Each row is followed by its class number.
[ -8 -16 -12   7 -11  23 -12  -9 -12 -19  21  11  11  21   0  -5   2   8
   4  -3  -4   0 -10   0 -24  13  -5  17 -10  -4 -10   5   2   0   0  -5
   9] | 0
[ -3 -10   5   2   5   2   2 -15   5  11 -13   0   1  18   0   2  33   2
  -2  16  -6 -17  -3  -1 -26 -12  -3   0 -31   8  -4  38   5 -24  23  11
  27] | 1
[  9 -12  -1  -9  -3  -1 -11   2   2  -7  -1  -1   8   2  -9 -15   7  14
   1   2  -1   5   4  -1   3  12   0  -3   2  -3  15   0  -5  -9   5  10
   4] | 0
[  4   2  15  29   6  -8   9 -22  -6  38 -39 -11  -4  23  13  43 -38 -20
  -4   0 -10 -29  12 -12 -23 -10 -16 -23  13  54   0  52  33 -12  33  36
  50] | 1
[ -7 -10  -1  20 -12   3  -3  -7 -10   1 -18  -2   8  12  -8  -6 -17   6
   3   5  -6  -7  13  -1  -6  18  -9  -2  17  17  21   3  19 -10  21  24
  23] | 0
[ 15 -12   4   9   4   4  -5  -9   1  12 -10  -4   7  27   0   7  -9   1
   1  -8  -5  -5   4  -8 -16   4  -9  -7   5  14  -1  23   7 -11  16  19
  24] | 0
[ 17  -8   8   3   6  11  -9  -5   9   3   6   3   9  34   9   0  -4   0
   5  -5   3  -1   2 -11 -16   0  -5   5 -10   9 -18  14  -5  -4   8   3
   9] | 0
[ 14   8  14  24  16   2   5 -13   6  34 -23  -5   7  44  23   5 -11 -11
  -1 -11   0 -13  19 -15 -12 -13 -11 -11  -1  23  -9  20  17  -5  25  20
  26] | 1
[ -2  17   6  -4  30  -5   0  -9  10  19  15  10  13  40   8 -40  71  13
 -15 -13   3  13  -1  -2  18 -23   5   7 -28 -35 -10 -38  -6  16  -6 -25
 -13] | 1
[-14 -10 -11  -9   7  16 -10  -7   2 -13  34  16  14  26   7 -18  63  14
   0   3  -7  -2 -19   6 -20  -7   3  18 -37 -16 -21   6  -4  -2  -2 -21
  -1] | 1
[ 37  -5   7   9   0  -2  -8  -6   9  11 -18  -5  -5  23  -6  13 -40 -11
   9 -10   5   0   8 -10 -15   7  -5  -8  11  10  -6  11 -11   6   1  19
  12] | 0
[ -9  -5  14  16   6   5  -8 -17  -3  13  -8   3  11  31   8  -1  11   5
  -7   6  -5 -11   4  -2 -13  -3  -7  10 -13  17   2  12  14  -3  15   7
  23] | 1
[ 10   2  13  10   4  13 -12  -4   4   3   5   4   6  32   7  -9 -27  -2
   5  -9  10  11  13 -10  -6   0  -2  19 -11   7 -17 -16  -9  20  -6 -10
  -9] | 0
[  1  10   7  -8  15  -3  -2  -6  11  10  13   5   5  15   6 -12  41   5
  -4  -5   1  10  -6   1   8 -17   6   9 -21 -19 -12 -17 -12  11 -11 -19
 -13] | 1
[ -4   6   2   7   6   5  11  -3   7   8   0   3  -4  10  10   0  13 -13
  -2   1   2 -10   2  -2  -5 -11  -1   0 -11   1 -17  10   8  -5  10  -2
   3] | 1
[ -4 -18  -8  24 -15  11  -5  -6 -11  -8 -14   3   7  19  -8  -4 -30   7
   1   4   1  -9  15  -6 -12  27 -13   1  20  20  15   9  12 -10  26  29
  25] | 0
[  7  14   5  25   2   4  16  -6  -4  20 -14   0  -4  17  -1  11 -21 -21
   1  -6   0  -7   8  -2  -7  -8 -10  -7   8   7 -10   3  13   0   8  11
  12] | 1
[  3  -7   2  -1  12   0  -5 -14   1  17  -6  -5   6  19   8  16  25   3
  -4  -3 -14  -6  -6   0 -14 -11  -5  -9  -8   7  -1  28  11 -10  11   5
  33] | 1
[ 13 -11 -20 -30  -5   1  -7  15   1 -28  30   6   8 -20 -15 -15  21  13
  11  -7   5  24 -16  12   1  11  12   4   2 -42  -4 -19 -27   5 -26 -17
 -24] | 0
[ 12   6  11   1  14  -4  -6 -13   7  21 -13   1   5  21   1   3  14  -3
  -2  -2  -3   0  -3   0  -8 -13   2  -2 -12  -1  -2   3  -4   4  -3   1
  14] | 1
[  9   1  -5  13  -1   5   9  -4   2   7  -9   6   2  21  -8  -6   5  -8
  -2  -2  -2  -5   2   2 -14   2  -2  -4   0 -11  -4   2   2  -5   3  11
  10] | 1
[ -3  11  -6  34  -9   7  19  -6 -12  16 -25   2  -3  13  -2   9 -29 -17
   0  -5   2 -14  16  -2  -3   7 -13 -10  21  16   3   8  29  -6  24  24
  19] | 1
[-11  16 -10 -26  13 -12   9   6  12  -7  21   9   0 -20  -9 -27  78  12
  -9   3  -2  16 -21  22  19 -18  19   6 -28 -61  -2 -38 -25   7 -25 -29
 -36] | 1
[ 12  -1  -2  14   6   6   4 -11   0  19 -10  -2   2  25   5  19  -6 -10
   4  -3  -7 -14   5  -6 -20  -5  -7 -13   4  16  -9  32  15 -11  18  20
  29] | 1
[ -1 -11  -9 -22  14 -10  -1   4   5  -2  12  -2  14   7  -5 -23  51  21
  -8  -5  -6  11   0   2  16   2   1 -15   3 -25   7   0  -1 -13   5   2
   1] | 1
[ -7   0 -16 -17   3  -7   2   9  -7  -8  14   0   6 -22  -8  -3  24   9
  -3  -8 -10  18 -12  13  16   1   8  -6   8 -28   9 -20  -4   9 -18 -12
 -11] | 1
[ 45   4  11   1  23 -16   6   5  19  32 -24 -18   3  24   1  -2 -24  -5
   5 -22   4   2  25 -19  17  -2  -6 -37  31  10   0  15   3 -12  20  31
  14] | 0
[ 19  -8  10   4  12  -1  -3  -7   6  17 -15 -12   5  29   8  16  -7  -3
   1   1  -6 -12   7 -14  -2  -1 -11 -19   7  27  -4  39  13 -17  25  25
  33] | 1
[ 32  -9   3   1   1   4 -13  -3   3   5  -3  -8   1  20   1  13 -41  -5
   9 -12   1   3   4 -14 -17   9  -5  -5   9  17 -12  18  -6   0   1  10
  15] | 0
[  8   7  -7  -8   4   5  10   1  -2   5   1  -2  -5  -2   3  15  -6 -12
   3  -7  -3  -1  -2  -1  -2  -7  -2 -10   4  -3 -12   7   3  -1  -3   2
   2] | 0
[ 20 -10   4 -22  15  -2 -26  -8   7   3  11   3  13  24  -1  -6  22  14
   1  -9  -6  13 -12   0  -7  -5   4   7 -13 -14  -4  -6 -25   8 -15  -8
   5] | 0
[ 25   5   7  -3  25  -6   5  -5  16  22   1   0  11  43   4 -19  32   6
   3 -17   0   4  10  -9   5 -11  -2 -16   0 -15 -12  -1  -1  -8  11   7
   8] | 1
[  0  -4  -3  14  -7  -3   8  -9  -7   9 -28  -6  -1  -6 -21  22 -16  -8
  -2  12  -6 -10   2   1  -9   4  -4 -18  18  17  17  24  19 -15  17  27
  31] | 1
[ 26 -13   7  -5  -1  -9 -12  -6   9   5 -24  -8   6  10 -14  -9 -17   9
   4   1   2   4  13  -5   0  14  -4 -11  17   9  18   8  -8  -9  10  25
  18] | 0
[  6  21   4   2  21 -19  27  -1  14  28 -21  -7  -4   2   0 -15  32  -6
  -8   0   2  -2  14  -1  24 -19   2 -24   6 -18   1  -5   6  -8  10   9
  -3] | 1
[-11  17  -7   5   0 -10  31   5   6   7 -18  -1 -12 -24  -7  -5  27 -12
  -1   6  -1  -8   2  10  13  -8   4 -15   3 -19   6  -3   8 -13   4   6
 -12] | 1
[  2   5 -15 -37  10  -4  -4   0  14 -13  31  20  13  -1 -18 -51  78  22
  -6  -4   0  31 -26  23  10 -15  20  28 -41 -78  -7 -61 -45  19 -44 -48
 -41] | 1
[ 13   3  12  19  11   2  -5  -9   1  14 -21  -3   2  22  -1   8 -31  -5
   2  -4   6  -4  17  -8  -5   6  -8  -1  11  16   6   0   6   5   9  17
  17] | 0
[ 26   0  14   3  14   2  -7 -17  12  26 -16  -2  11  51   0  -8  11   3
  -1  -8  -1  -2   5  -8 -14  -9  -7  -3  -9  -3  -8  14  -4  -1   8  10
  22] | 0
[-10  -3  -6  -1   1  -1  -3 -10  -7   2   2   2   3   0  -2   8  18   4
  -3   1 -10   1 -11   6  -7  -4  -1  -2  -7  -5   2   6   6  -2  -2  -2
  13] | 1
[ -2  12   5  27  16   9  28 -10   6  33  -9   6   1  40  18  -7  27 -12
  -6  -3   1 -25  14  -9  -6 -17  -8 -13  -9   5 -20  25  29 -15  32   9
  18] | 1
[ -1   9   1  10   2   0   6  -8   0  12 -11   3   1   9  -2  -5   7  -4
  -3  -5   0   0  -1   3  -1  -6  -1   1  -3  -8   2 -11   2   5   2   2
   5] | 1
[  3   3  17  22   6   2 -19 -23  -5  22 -23   4  10  32  -2   5 -22   0
  -4  -3  -2   2   1  -4 -10  -2  -6  25  -8  18   7 -13   1  18  -3   0
  21] | 0
[  3   5   3  24   9  17   5 -15  -8  21   0   2   4  35  18  24 -13 -21
   1 -12  -6 -13   1  -8 -21 -12 -10   4  -7  18 -23  23  20   2  15   3
  25] | 1
[ 18 -10   5  -5   4  -1  -5   1   6   3   4  -5   4  13   0  -1  -7   5
   5  -4   1   3   2  -7  -5   3  -2  -6   3   9  -6  12  -3  -6   3   7
   3] | 0
[ 18 -12  16 -11   8 -11 -29  -9   4   9 -12  -9  12  10 -12  -3 -12  18
  -4  -5  -3  10  -2  -4   2   2  -1   4   3   6  18  -9 -13  11 -10   6
  13] | 0
[  4  12   4  26  -2   7  14  -9   3  15 -16   5  -1  25   1  -3 -16 -14
  -1  -4  10 -10  13  -4  -7  -1  -6   2   1   2  -9  -6   9   3  13   8
   6] | 1
[ -2   1  -9  19  -6   3  25  -3  -7   8 -18  -1  -9   0   1  15 -11 -16
   0   0   0 -17   9  -2  -5   3  -9  -9  15  11   1  23  23 -17  21  20
  17] | 1
[ -7  -7  -6   8   3  -3  -3 -16 -11  12 -15  -1  11  10  -7   5  17   8
  -7  -3 -15   0  -2   6  -1   2  -2 -10   5   1  17   2  17   1   8  12
  35] | 1
[  8 -12 -10  11  -5  16   4  14   1 -12  20   4   5  34   9 -23 -22   5
   8  -7  11  -5  18 -17  -2  27  -9  -5  18  11 -15  17  10 -14  26  14
  -3] | 0
